Below are the code and all the weights of a small trained network. Each question names an input and a class and asks about switching units off, where a switched-off unit gives its printed mean instead of its output.

import numpy as np


def w(rows, s, z=0):
    codes = np.array(rows[::2]) - 128.0
    scale = np.full(codes.shape[1], s)
    scale[-1] = z or s
    return codes * scale


def f(y):
    return np.maximum(y, 0)


def log_softmax(a):
    a = a - a.max(-1, keepdims=True)
    return a - np.log(np.exp(a).sum(-1, keepdims=True))


def net(x, mask):
    res = np.array(x, float).reshape(1, 8) / 4 @ E
    y = f(res @ A[0][:, :-1].T + A[0][:, -1])
    res = res + np.where(mask, y, B[0][:, -1]) @ B[0][:, :-1]
    return log_softmax(res[-1] @ U[:, :-1].T + U[:, -1])


A, B = {}, {}
E = w([
[113,1,92,108,80],'x0',
[128,128,129,129,128],'x1',
[130,129,127,128,125],'x2',
[175,166,50,52,88],'x3',
[131,128,127,131,124],'x4',
[126,127,128,132,129],'x5',
[228,101,74,172,183],'x6',
[215,114,211,108,94],'x7',
],0.0073)
A[0] = w([
[161,164,45,73,68,77],'neuron 0',
[82,148,60,149,127,197],'neuron 1',
[194,122,113,128,181,114],'neuron 2',
[137,226,131,150,178,108],'neuron 3',
[110,194,152,125,135,119],'neuron 4',
[144,202,138,153,157,56],'neuron 5',
[135,198,144,145,177,65],'neuron 6',
[145,159,99,57,79,203],'neuron 7',
[117,2,84,101,80,49],'neuron 8',
[184,98,115,160,194,92],'neuron 9',
[203,110,224,123,102,80],'neuron 10',
[222,112,215,125,53,88],'neuron 11',
[86,93,194,218,150,98],'neuron 12',
[130,220,127,162,159,143],'neuron 13',
[191,132,186,90,96,135],'neuron 14',
[136,209,150,133,185,35],'neuron 15',
[56,156,175,99,73,51],'neuron 16',
[192,97,94,180,190,53],'neuron 17',
[147,151,76,67,84,88],'neuron 18',
[60,164,48,158,188,118],'neuron 19',
[174,150,61,73,57,127],'neuron 20',
[63,178,196,75,65,75],'neuron 21',
[116,196,128,141,143,165],'neuron 22',
[193,92,84,172,200,59],'neuron 23',
[74,139,175,116,88,176],'neuron 24',
[82,156,157,108,75,254],'neuron 25',
[201,127,104,188,181,69],'neuron 26',
[148,148,87,97,103,81],'neuron 27',
[81,71,200,207,178,95],'neuron 28',
[69,121,178,72,87,106],'neuron 29',
[121,21,108,153,89,71],'neuron 30',
[159,223,170,127,173,76],'neuron 31',
[157,189,160,127,139,148],'neuron 32',
[91,61,174,215,176,90],'neuron 33',
[210,135,230,88,86,200],'neuron 34',
[69,148,167,87,86,82],'neuron 35',
],0.0069,0.0057)
B[0] = w([
[165,205,204,67,159,171],'neuron 0',
[82,79,116,115,183,213],'neuron 1',
[139,178,81,154,113,166],'neuron 2',
[136,49,162,94,71,198],'neuron 3',
[140,72,133,127,85,173],'neuron 4',
[109,96,162,64,52,156],'neuron 5',
[124,84,159,70,69,162],'neuron 6',
[175,165,195,158,201,215],'neuron 7',
[138,67,196,55,25,187],'neuron 8',
[141,188,65,178,59,162],'neuron 9',
[5,161,64,89,157,171],'neuron 10',
[2,117,31,89,162,181],'neuron 11',
[145,215,175,91,146,186],'neuron 12',
[137,35,165,96,85,207],'neuron 13',
[36,120,74,112,184,178],'neuron 14',
[129,73,173,69,46,158],'neuron 15',
[154,165,73,168,79,161],'neuron 16',
[127,214,56,160,21,158],'neuron 17',
[167,212,206,94,156,160],'neuron 18',
[26,100,63,71,179,195],'neuron 19',
[155,175,195,95,165,187],'neuron 20',
[179,161,51,177,78,184],'neuron 21',
[136,35,137,123,113,198],'neuron 22',
[124,202,96,174,46,164],'neuron 23',
[181,149,94,185,133,205],'neuron 24',
[207,109,81,218,148,254],'neuron 25',
[148,177,52,155,39,165],'neuron 26',
[135,195,168,93,143,144],'neuron 27',
[154,239,195,84,145,193],'neuron 28',
[166,157,68,201,75,176],'neuron 29',
[130,96,197,56,54,177],'neuron 30',
[103,49,154,74,42,184],'neuron 31',
[106,32,146,103,103,188],'neuron 32',
[143,233,224,56,134,185],'neuron 33',
[31,90,49,138,204,234],'neuron 34',
[172,182,58,195,67,164],'neuron 35',
],0.0052,0.0061)
U = w([
[128,21,184,63,1,35],'0',
[164,213,33,224,35,27],'1',
[127,113,128,148,176,254],'2',
[8,114,59,99,238,48],'3',
[168,248,235,90,197,66],'4',
[148,97,130,169,169,213],'5',
[151,95,126,160,172,201],'6',
[159,90,123,165,162,173],'7',
],0.0085,0.006)

Each question gives the input, the list of numbers given to net, and the class t.
The units are the neurons (one row each of A and B). Each row of codes is followed by its name. A weight is (code - 128) times the scale printed after its matrix; where a second scale follows, it is the last column's (A, B and U).
mask holds one flag per neuron, in row order. A switched-off neuron (its flag False) gives its mean, the last column of its row in B, instead of its output. The means were averaged over made-up inputs and are rounded, as every weight is.
A unit's drop is (log p(t) with every unit on - log p(t) with that unit switched off) / (log p(t) with every unit on - log p(t) with every unit switched off).
The circuit of an input: a set's keep is (log p(t) with only the set's units on - log p(t) with every unit switched off) / (log p(t) with every unit on - log p(t) with every unit switched off). Starting from the 12 units with the biggest drops (on a tie, the unit counted first), units are removed one at a time, each time the one whose removal leaves the highest keep (on an exact tie, the one counted first), for as long as the keep stays at least 0.8.
units of the circuit, in order: the units of the circuit, biggest drop first
top k neurons: the k neurons with the biggest drops, biggest first
drop of u: that unit's drop, to one decimal
input [8,-5,-7,6,5,-1,6,-7], class 0: units of the circuit, in order	neuron 8
input [-3,-3,4,0,1,-7,-6,7], class 3: units of the circuit, in order	neuron 34; neuron 11
input [-1,-1,6,-6,3,-3,3,-1], class 4: top 2 neurons	neuron 33; neuron 28
input [4,-1,5,5,4,1,4,7], class 3: top 2 neurons	neuron 11; neuron 34
input [-6,0,5,4,7,1,-7,-1], class 1: top 2 neurons	neuron 21; neuron 35
input [-2,8,-5,8,2,-8,-8,2], class 1: top 3 neurons	neuron 21; neuron 35; neuron 29
input [0,0,7,-8,-1,7,-4,1], class 4: top 2 neurons	neuron 28; neuron 33
input [-4,-7,-4,-1,1,-1,-2,8], class 3: units of the circuit, in order	neuron 34; neuron 11; neuron 10
input [-4,-3,3,7,-4,1,-2,0], class 4: units of the circuit, in order	neuron 0; neuron 7
input [2,-1,-3,8,7,-1,-3,7], class 4: units of the circuit, in order	neuron 20; neuron 7
input [-7,-4,1,-2,0,3,-8,-2], class 1: top 2 neurons	neuron 21; neuron 35
input [3,6,1,1,4,-1,7,-5], class 1: drop of neuron 23	0.3
input [-8,-2,-1,-3,1,-1,3,-3], class 0: drop of neuron 28	0.0
input [-7,7,1,4,-3,1,6,3], class 0: drop of neuron 13	0.1
input [6,-6,2,8,-6,0,1,-7], class 4: top neuron	neuron 0
input [7,6,-6,6,-1,6,6,8], class 3: top 2 neurons	neuron 11; neuron 34
